Below are the code and all the weights of a small trained network. Each question names an input and a class and asks about switching units off, where a switched-off unit gives its printed mean instead of its output.

import numpy as np


def w(rows, s, z=0):
    codes = np.array(rows[::2]) - 128.0
    scale = np.full(codes.shape[1], s)
    scale[-1] = z or s
    return codes * scale


def f(y):
    return np.maximum(y, 0)


def log_softmax(a):
    a = a - a.max(-1, keepdims=True)
    return a - np.log(np.exp(a).sum(-1, keepdims=True))


def net(x, mask):
    res = np.array(x, float).reshape(1, 8) / 4 @ E
    y = f(res @ A[0][:, :-1].T + A[0][:, -1])
    res = res + np.where(mask, y, B[0][:, -1]) @ B[0][:, :-1]
    return log_softmax(res[-1] @ U[:, :-1].T + U[:, -1])


A, B = {}, {}
E = w([
[125,127,129,124,129],'x0',
[129,128,130,128,128],'x1',
[178,149,74,167,198],'x2',
[94,139,175,7,194],'x3',
[135,15,122,123,147],'x4',
[126,126,131,128,128],'x5',
[128,127,128,126,129],'x6',
[210,128,106,63,78],'x7',
],0.012)
A[0] = w([
[109,27,110,119,105,92],'N0',
[137,51,110,122,140,48],'N1',
[93,234,120,130,79,69],'N2',
[35,143,156,193,184,130],'N3',
[56,101,193,99,2,80],'N4',
[152,124,96,168,44,114],'N5',
[191,147,142,70,83,116],'N6',
[102,67,98,134,142,77],'N7',
[102,192,111,124,101,50],'N8',
[205,121,71,74,88,70],'N9',
[123,142,158,142,94,251],'N10',
[167,128,81,130,191,117],'N11',
[136,109,115,232,88,106],'N12',
],0.013,0.017)
B[0] = w([
[164,187,160,161,177,173],'N0',
[185,184,206,205,183,144],'N1',
[169,127,179,182,209,163],'N2',
[116,112,142,153,27,205],'N3',
[96,212,40,164,158,189],'N4',
[83,128,154,64,150,187],'N5',
[66,98,157,181,99,173],'N6',
[175,153,171,168,110,145],'N7',
[160,136,190,211,204,136],'N8',
[82,140,159,204,60,166],'N9',
[198,2,99,89,152,250],'N10',
[80,169,80,126,135,166],'N11',
[96,174,142,60,139,204],'N12',
],0.011,0.017)
U = w([
[200,167,202,200,190,17],'0',
[156,121,112,128,120,246],'1',
[149,118,103,123,125,227],'2',
[91,142,155,181,46,31],'3',
[117,214,6,159,147,75],'4',
[55,172,210,25,159,53],'5',
[190,123,101,125,112,201],'6',
[183,118,106,125,113,189],'7',
],0.013,0.012)

Each question gives the input, the list of numbers given to net, and the class t.
The units are the neurons (one row each of A and B). Each row of codes is followed by its name. A weight is (code - 128) times the scale printed after its matrix; where a second scale follows, it is the last column's (A, B and U).
mask holds one flag per neuron, in row order. A switched-off neuron (its flag False) gives its mean, the last column of its row in B, instead of its output. The means were averaged over made-up inputs and are rounded, as every weight is.
A unit's drop is (log p(t) with every unit on - log p(t) with that unit switched off) / (log p(t) with every unit on - log p(t) with every unit switched off).
The circuit of an input: a set's keep is (log p(t) with only the set's units on - log p(t) with every unit switched off) / (log p(t) with every unit on - log p(t) with every unit switched off). Starting from the 12 units with the biggest drops (on a tie, the unit counted first), units are removed one at a time, each time the one whose removal leaves the highest keep (on an exact tie, the one counted first), for as long as the keep stays at least 0.8.
units of the circuit, in order: the units of the circuit, biggest drop first
most important unit: the unit with the biggest drop
top k neurons: the k neurons with the biggest drops, biggest first
drop when u is switched off: that unit's drop, to one decimal
input [-2,0,-7,-7,-7,-1,3,-6], class 0: top 2 neurons : (N2; N8)
input [-8,4,6,2,8,5,-1,-4], class 0: units of the circuit, in order : (N1)
input [-7,1,-1,-4,-7,-5,-7,8], class 3: top 2 neurons : (N9; N6)
input [-2,-3,6,1,4,-1,-7,7], class 3: top 2 neurons : (N9; N10)
input [-1,8,8,-1,1,-5,-3,-3], class 4: top 2 neurons : (N11; N10)
input [-6,-5,-6,6,-5,-5,0,7], class 3: units of the circuit, in order : (N6; N12)
input [4,0,6,6,3,2,8,8], class 3: units of the circuit, in order : (N9; N6)
input [0,-2,-3,1,7,-5,-1,5], class 0: units of the circuit, in order : (N0; N1)
input [7,7,-2,2,-5,0,-7,-7], class 2: top 4 neurons : (N9; N10; N6; N2)
input [5,6,2,7,8,-7,6,7], class 0: units of the circuit, in order : (N1; N0)
input [6,0,7,-2,-2,2,0,6], class 4: top 3 neurons : (N11; N3; N10)
input [7,6,4,-2,7,-6,-6,-2], class 0: top 2 neurons : (N1; N0)
input [-2,-2,-7,4,-6,-5,-1,5], class 4: top 2 neurons : (N4; N3)
input [-6,-5,-4,-3,7,-4,4,3], class 0: units of the circuit, in order : (N0; N1)
input [1,3,-3,-7,-7,6,7,-6], class 0: most important unit : N2
input [-7,-3,8,-8,-8,-3,8,-3], class 0: top 3 neurons : (N2; N4; N8)
input [6,-3,-4,5,2,-4,0,-3], class 2: units of the circuit, in order : (N12; N5)
input [-5,-3,-1,7,0,-8,-5,-2], class 1: top 2 neurons : (N12; N5)
input [7,-8,4,-8,7,-6,-1,8], class 3: top 2 neurons : (N9; N2)
input [4,6,-6,7,-1,-6,8,8], class 3: units of the circuit, in order : (N6; N9)
input [-3,1,3,5,-1,0,-7,-5], class 7: most important unit : N12
input [-5,-7,6,2,-4,4,0,-3], class 6: top 2 neurons : (N4; N12)
input [3,2,8,7,-6,4,2,3], class 4: top 2 neurons : (N11; N5)
input [2,-3,8,4,-4,-4,4,7], class 4: top 2 neurons : (N11; N3)
input [-2,-3,8,6,7,2,-3,7], class 4: top 2 neurons : (N11; N10)
input [-3,6,-5,4,0,-6,0,-2], class 1: drop when N9 is switched off : 0.0
input [1,7,-3,-4,-7,-5,-7,1], class 0: most important unit : N2
input [-3,-1,-7,-5,-3,0,1,-2], class 4: drop when N4 is switched off : 1.7
input [0,6,1,1,-5,-5,-8,-3], class 7: drop when N9 is switched off : 0.1
